[ -8 -15   3  -4 -29  15   2  -5 -35   8 -20  -2  33   9  33  11  -7  -4
   1 -18 -12   5  10  -3 -21 -34  17  32 -22   6] -> K.Q363
[ -9  -5  -1  -8 -18  12  -2 -22 -25   7  -1   2  22  11  25   2   1   8
 -14  -4   7   6   4  -1 -29 -31  24  22 -16   5] -> K.Q363
[-11 -29  -1   2   7  13   1  -2 -45  -1  -6  -7  27  -8  50   5   5 -10
  -4 -11  -4   3  13   5 -28 -43   3   6 -16  -2] -> R.Q457
[-20 -12  -8   0 -16  23  -6   0 -49   8   1  -6  25  -3  40  12   3 -14
 -20 -14  -6 -10  13   3 -24 -27  43  20 -25  10] -> K.Q363
[-11 -20  -4  -2  14  11  11  -5 -41  -8  -6   5  24   7  29 -12   1   5
  -7  -9  21  -5  12 -17 -20   0   2  10  -3  14] -> R.Q457
[ -4  -4   4  -4  -8  16  -6   3 -29   4   3   5  17  16  31  -5   7  14
  15  -2   1   4  13  -8 -25  -9  24  56 -23  19] -> K.Q916
[-11 -22  -7  -5   2  14  10   1 -55   0 -12  -8  25   1  41  -4   8   6
  -5 -11  16   2  11   2 -19 -38  15   5  -2  -8] -> R.Q457
[ -7  -6   4  -6 -18  12 -10   2 -33 -12   2   8  15   9  53  -1   0  -6
  -2 -14   4  10  17   2 -24 -14  23  19 -17  13] -> K.Q916
[  0 -32   7   0  -6  20  11  -3 -67   0 -22  -8  34  -7  48   3  15  -5
  -9 -14   1  -4  10  -3 -21 -31   7 -35 -22  -3] -> R.Q337
[ -5 -30  14   4   4  21   2   1 -82   5 -23  -5  30  -3  53  -9  13 -18
  -2 -19  20   1  17  -4 -25 -32   3   2 -19   3] -> R.Q457
[-20   1 -13  -4 -24  13 -14  -7 -11  -2  14   1   6   6  19  11   1   6
 -10   1   3  -2   0  -2 -13 -20   3  31  -3   1] -> K.Q363
[-23 -23  -4  10   6  17   6 -15 -77   3  -6  -7  31   4  50  -6   5   0
  -2 -26  -4   1   0  -7 -19 -41 -19  15 -21   1] -> R.Q457
[-14 -16   0  -2 -19  13 -33   1 -29   8 -13  -1  29  14  38  -3   4  -4
   6 -20   0  11  22 -10 -42 -36  13  23 -11   9] -> K.Q916
[  3   1   0 -10 -27  14  -6  -4 -53   2  -3  -4  18  -4  42  19   6  -5
  -8 -13  -8  -2  19 -12 -28 -22  13  20 -16   9] -> K.Q363
[-24   0 -13 -18 -12  17  -9  -4  -2   2  10   6  18  12   5  -7  -3  -3
 -13  -5  11  10   1   7  -5 -23  14  24  -6   3] -> K.Q363
[  6 -19  10   1 -14  23   6  -6 -41  11 -26   2  11 -14  48  -2   2  -4
  -5 -17  -2   7  19  -6 -36 -26  77  16 -22   9] -> K.Q363
[  2 -26   4   0   4  11   3 -11 -44   0 -26  -7  31   0  44 -13  10  -7
  -3 -10   0   2  41  -4 -24 -51  14  -4 -13  -3] -> R.Q337
[ -6 -18   0 -10 -10  15   1   2 -42   7 -14  -7  35   2  34   6  13 -12
  -1 -10 -11   6  21  -1 -25 -30  17  22 -18   6] -> K.Q916
[-14   1  -5   0 -26  12  -9   0 -16  -5   1   1   5  28  17  -7  -4   8
  -6  -5  -2  22   3  -6 -21 -28   3  38 -15   7] -> K.Q363
[  0 -31   6 -17  -9  17   8   5 -44   4 -21 -17  22  -7  34  12  -1 -16
  -3 -18   3   6  11   2 -20 -18  -2  10 -10  -5] -> R.Q337
[-11   2  -5  -8 -18  16  -4  -1 -38  11  12  -3  10  14   1   8  -5   5
  -4  -3   7   1  10   7 -18 -30  25  31  -8   8] -> K.Q363
[ -2 -19   2   2  -2   9   5   0  11  -8 -15  -3   4   3  36   2  -6  -6
  -1 -21   1  13  23   4 -29 -22  18   5 -23   4] -> K.Q916
[ -8 -20   3   3  11  22   7 -17 -30  -8 -14  -4  26   6  35   6   7  -3
   2 -16   9  -3  -4   6  -6 -45   7  13 -17  -7] -> R.Q337
[-28  -7 -16   1  15  -7  14   1 -23 -13   7  -3  17  21   5 -18  10  25
  -8  -7  15 -10   5  -2  12 -27  -4  35  -7 -12] -> R.Q457
[ -2  -8  -5 -19 -16  24   6  -3 -33  -6  -1   2   2   8  36  24   1  -5
 -13 -16 -10  14  23  -2 -25 -27  22  29 -13  19] -> K.Q363
[-22 -28   4   5  -2  -2   2   2 -49  -5 -20   4   9  -1  22  -5   4   0
   0 -15   4  -3  12   1  -7 -39   9   9 -12  -6] -> R.Q457
[-10 -23   8  -8 -19   8  -3   3 -31  -5   0   5  16  -1  33  18  -8  -2
   2 -16 -10  10  18  -2 -31 -20  19  22 -11   1] -> K.Q363
[-18 -26  11  -1 -20  24   8   0 -56  21 -14   6  35  -3  51   4  -6 -19
 -10 -26  -5  11  20   0 -26 -28  24   5 -24  11] -> K.Q363
[ 17 -53  21   6  -9  37  20  -7 -74  15 -40  -6  38 -21  83 -10   6   4
  -6 -33 -16  12  27 -10 -38 -47  21  -5 -31   6] -> R.Q337
[-20 -28   2  10   9  30   8  -1 -52 -11  -7   3  23  11  36   3  11   6
   2 -23   6   4 -21  -6 -26 -59   7   3  -7  -3] -> R.Q337
[  1 -44   8   0  -1  30  29   6 -64   1 -33  -4  44 -12  61  -3   6  -2
  -5  -7  -1   2  20  22 -35 -23  19  -9 -11   1] -> R.Q457
[ -7 -29  14  -2  -4  20   8  -4 -48  -2 -41  -5  36  -7  68  -6   4 -10
  -3 -23 -15   0   4 -10 -25 -33  -2  -2 -12  -6] -> R.Q337
[ -9   0  -4 -29 -17  -7  -5   0 -20  11   1  -1  20 -11  34  13  -3  -9
 -12 -10  -8   3  27   6 -34 -12  17   9 -16  15] -> K.Q363
[-18 -10   7   0  -9  10  -9   1 -37   5   3   3  13   5  16   6 -12   5
  -3 -31  -6  -4   8   0 -13 -25  18  29  -2 -11] -> K.Q363
[-15 -20   0  -4 -12  18 -10  -2 -46   8 -10   5  22   3  48   5   7   1
 -11 -18  -5  10  19   4 -30 -29  29  31 -27   9] -> K.Q916
[ -5 -11 -21  -2  -5  19  -3   3 -29  13  -4 -11  -5  -4  18  -1   0   1
  -4 -13 -13   2  10   2 -18 -10  13  25  -9  13] -> K.Q916
[ -6 -19  -4  22 -17  14 -18  -3 -53  13  -2   2  27   4  42   6  -1   1
  -6 -11  -2  22  14  -2 -26 -27  42  28  -8   7] -> K.Q916
[ -5 -41   9  -4  -3  23   4  -4 -58   5 -25 -10  41  -2  61   2   9  19
  -5 -20  -7  -2  20 -16 -26 -48   5   0 -11  -8] -> R.Q337
[-32 -22 -13   2  14  14   8  -1 -47  -7 -13 -11  33 -12  46  -8  16  -9
  -6 -19   8 -20  10 -25 -24 -51   2  24 -18  -1] -> R.Q457
[-11 -32  -3 -14   5  22  16   0 -51   4  -1  -5  30   1  41 -15   4  -6
  16 -16 -11   3  21  -4 -23 -29   1   6 -13  -8] -> R.Q457
[  5 -27   4 -13  -9  19  13  -8 -42  -6 -29   8  32 -13  62   1  11  -6
 -11 -16  -4   0  14  -4 -31 -31   7  -6 -11  12] -> R.Q337
[ -2 -41  12   6  -2  16   9   5 -65   0 -20 -18  29  -7  52  10   1 -17
   2 -30  14  -8  27  -4 -25 -55  11 -21 -17  -7] -> R.Q337
[ -9 -14   8  -2  14  10  -8  -2 -20  -4 -11  -3   4 -15   8  -6  15  -6
  -8 -16  12   2  26  -9 -18 -48  -1  11 -16 -11] -> R.Q337
[  9 -28  12  14  14   9   8   3 -47   2 -29 -22  41  -8  43   7  10 -78
   2 -15   2  -4  15  -7 -18 -30  15 -18 -18  -7] -> R.Q337
[-10  -1  -1  -5 -19  13  -2  24 -11   1  -2   8  13   4  25  -1   7  -4
 -12  -7 -43  11  12   6 -28 -24  20  28  -6  11] -> K.Q916
[  2  -8   4   3 -21  21  13   3 -39  -5   0  -2  19   3  29 -23  -5  -2
  -9  -1 -10  -3  12   3 -29 -11  20  15 -15  11] -> K.Q916
[ -6 -14   4  26   1  24  15  -2 -65   6 -22  -7  18  11  37   3   3  48
   5 -17  -2  -1  13  -5 -14 -37   8  10 -17  10] -> R.Q337
[ -2 -31  -3   2   6  16   5  13 -47 -72 -19   0  42  -5  44  -3   4  -4
 -12 -22   1   5  17  -1 -31 -44  10  -1 -19  -1] -> R.Q337
[-13 -16  -4  -8 -22  17   5   1 -40   6  -5   0  25  -5  31   0   4  -5
  -4  -6 -17  14  13 -11 -33 -14  23  15 -18   6] -> K.Q916
[-11 -31   4  -3 -11  14  -4  -5 -34  -7  -9   3  12 -12  46  -2   1  -5
  -7 -18  19  11  17  -9 -31 -28  18   9 -27  18] -> K.Q916
[ -8  -2  -2   9 -22  13  -4  -2 -35   7   2   3   8   9  97   9  -2  -7
   4  -7  -2   3  11   1 -26 -13  21  14 -25  13] -> K.Q363
[ -3  15 -45  -8 -18  21   1   0 -31  14  -7  11  21   0  44   7  -5  -5
  -4 -18 -10   8  17  -4 -33 -25  33   8 -19  13] -> K.Q363
[ -5  10   8  -2   7  13   7   1 -38 -17  -1   2  22   4  21 -13  10 -10
  -1  -8   7  -1  -2   3 -13 -45   8   6 -16   9] -> R.Q337
[-17  -5 -11   1  -7   5 -11   1  -1 -12  -9  21   6   9  20  -9  11   0
  -6  -7   5  -4   1   2 -11 -30  14  37   7   2] -> K.Q916
[-19 -17 -12   5   1   7   8   7 -23 -12  -5  -6  25   8  20  -2  -1  -2
  20 -12  14   4   3  -3 -14 -46  -3  10  -8   7] -> R.Q457
[-22   4   6  -7 -18  -4  -1  -2  -8  -3   5  -3   5  21   2  -3   0  11
  -9  12  13   6   3   2  -4 -12   8  27  -7  -5] -> K.Q363
[ -7 -41  11   9   0  13  12   8 -54   5 -20  -4  26 -14  61  10  -1  -5
 -10 -24 -11  17   4   2 -22 -44  15   1 -12  -5] -> R.Q337
[-13  -7  -1  -4 -17  23  -3  -4 -37  18  -2   8  20  -4  42  -4   1 -10
  -3 -17 -25   9  10   3 -23 -37  15  19 -29  19] -> K.Q916

[ -2  -4  -5   2 -10   7  20   4  -2  -6  -8   4   5  15  15  21  15  -6
   0  -1   0   3  -8   1 -13  -3  11  -1   2  -7] -> Q129.Q590
[ -4   7  -3  41 -36 -16  30  -3   5   8   4  -1   3  -1 -14 -12   2   0
  11  -7   4  25   2   3   4  -8   9  14  -2 -12] -> Q27.Q265
[  0   0   2   0   3  -9  -4  10   9   7   4 -14   0 -16 -19 -31  -3   1
   2  -1   2  -1   6   0   1  -7  -2   2   8   2] -> Q27.Q265
[ -1  -6  -4 -16  -6   2   0   5   1  -5   0   4   1  17  14  20   1  -6
  -1   1  -5  -2  -3   6 -21   1  24   0   6  -2] -> Q129.Q590
[ 0 -4 -3 -3 -5  9 -5 -2 -8 -4  1  7  8  2 18 20  6 -9  1 -2 -1 -8 -1  3
 -6 -1  1 -8  3 -4] -> Q129.Q375
[  1  -5  -6 -10 -14   3   2   1  -2  -6  -1  12   3  17  12  22  -2  -3
   3  -1  -1   4  -2   7 -17   3  10   0   0  -6] -> Q129.Q590
[  8   2   4  26 -36  -3  21 -16 -10 -23   5  11   4   6 -11   3   0   3
   4  -7  -1  16   2   2  13   3   8   3 -12  -2] -> Q885.Q34
[ -5   0  -8 -11  -1   9   9   3 -10  -9  -9   3   0  18  10  25   7  -7
  -6   3  -6  -3  -7  -1 -13   1   9  -7   1   2] -> Q129.Q590
[  4  -2  -8 -11   5 -11 -14 -24   0   6   3 -13   1  12  -4   7  -8   0
 -11   1   0   7   4   3 -12   6   5  13  -6  -2] -> Q898.Q688
[ -2   4  -2  30 -20 -13  17  -1   5   6   4  -3   2  -5 -19 -19   0   4
   0  -7   1  11   0   7   2  -3   9   9  -2  -4] -> Q27.Q399
[ -4   2   0  27 -10 -17   7   4   9   8   2  -4  -2  -9 -10 -22  -2   3
   8  13   2   9   4   0   8  -4  -1   8   3  -3] -> Q27.Q399
[ -3   2   0  27 -10 -12   3   2   7  12   5  -6  -1 -11 -14 -17  -4   7
   6  -4   7   9  -1  -2  12  -3  -5  10   0   2] -> Q27.Q399
[ 11   0  -3   5 -12  -4   4 -11 -10 -12   6   1  -1  -5 -12 -14  -6   4
  -3  -3  -1  -4   2   0   9   3  -1  -2  -3  13] -> Q885.Q34

[ 14  -4   7   6   2  13   5   9  -6 -13 -14 -15  12 -20  21  -7   4 -20
 -17  12 -37   2  16   2  14 -22  11 -16  23  13] -> Q361.L
[  5  -1   4 -11   5  18   2   3   4   3   1   3 -19 -10  18  -3   6  13
 -17  11  15  -1  -5 -13 -10   1   4   0  -9   5] -> Q494.S
[ -3 -10   9  16  16   2  -4   2   3   4 -10 -14  14 -28  16  -3   1 -28
 -33  21  -7  -4  27 -19 -34  -3 -11 -19 -20  23] -> Q361.N
[ -6   3   4   2  -6  10   5  -8   6   0   6  -3  -6  -6 -21 -10   3  -1
   3   6  11   9  -1   2 -20  -1  -4   0  -2  12] -> Q878.W
[ -9  -5  -1   8  14  10  15   0   5   0 -16   1   0 -11  17  -4  -7  -8
  -7   5   4   3  10   8   7 -12 -11 -15   3  15] -> Q520.Z
[  9  -1   6 -11   0   7 -11  -5   4   4   7  -5 -12 -10  13 -10   7  13
  -9  15  13  -4  10 -19  -9   8   3  -8 -16   7] -> Q494.J
[-19   1   1   0  14  -5   2  -3   2  -1  -4  11  -4 -14  20   5  13  -8
 -23  19   5  -6   2 -17 -13  -5   0   1  -6   2] -> Q361.L
[ -1  -7  -4   9  14   2   5  -5   8  10  -9   0  -2  -5   9  -1 -13  -3
  -1   4  13   2  11  -3 -12  -3 -12 -13 -16   9] -> Q520.Z
[  1   1   5 -10   4  10  -1   2   3   4   3  -3 -12 -14  18  -3   6  13
 -12  16  15   0   2 -19 -12  -4   2  -4 -11   9] -> Q494.J
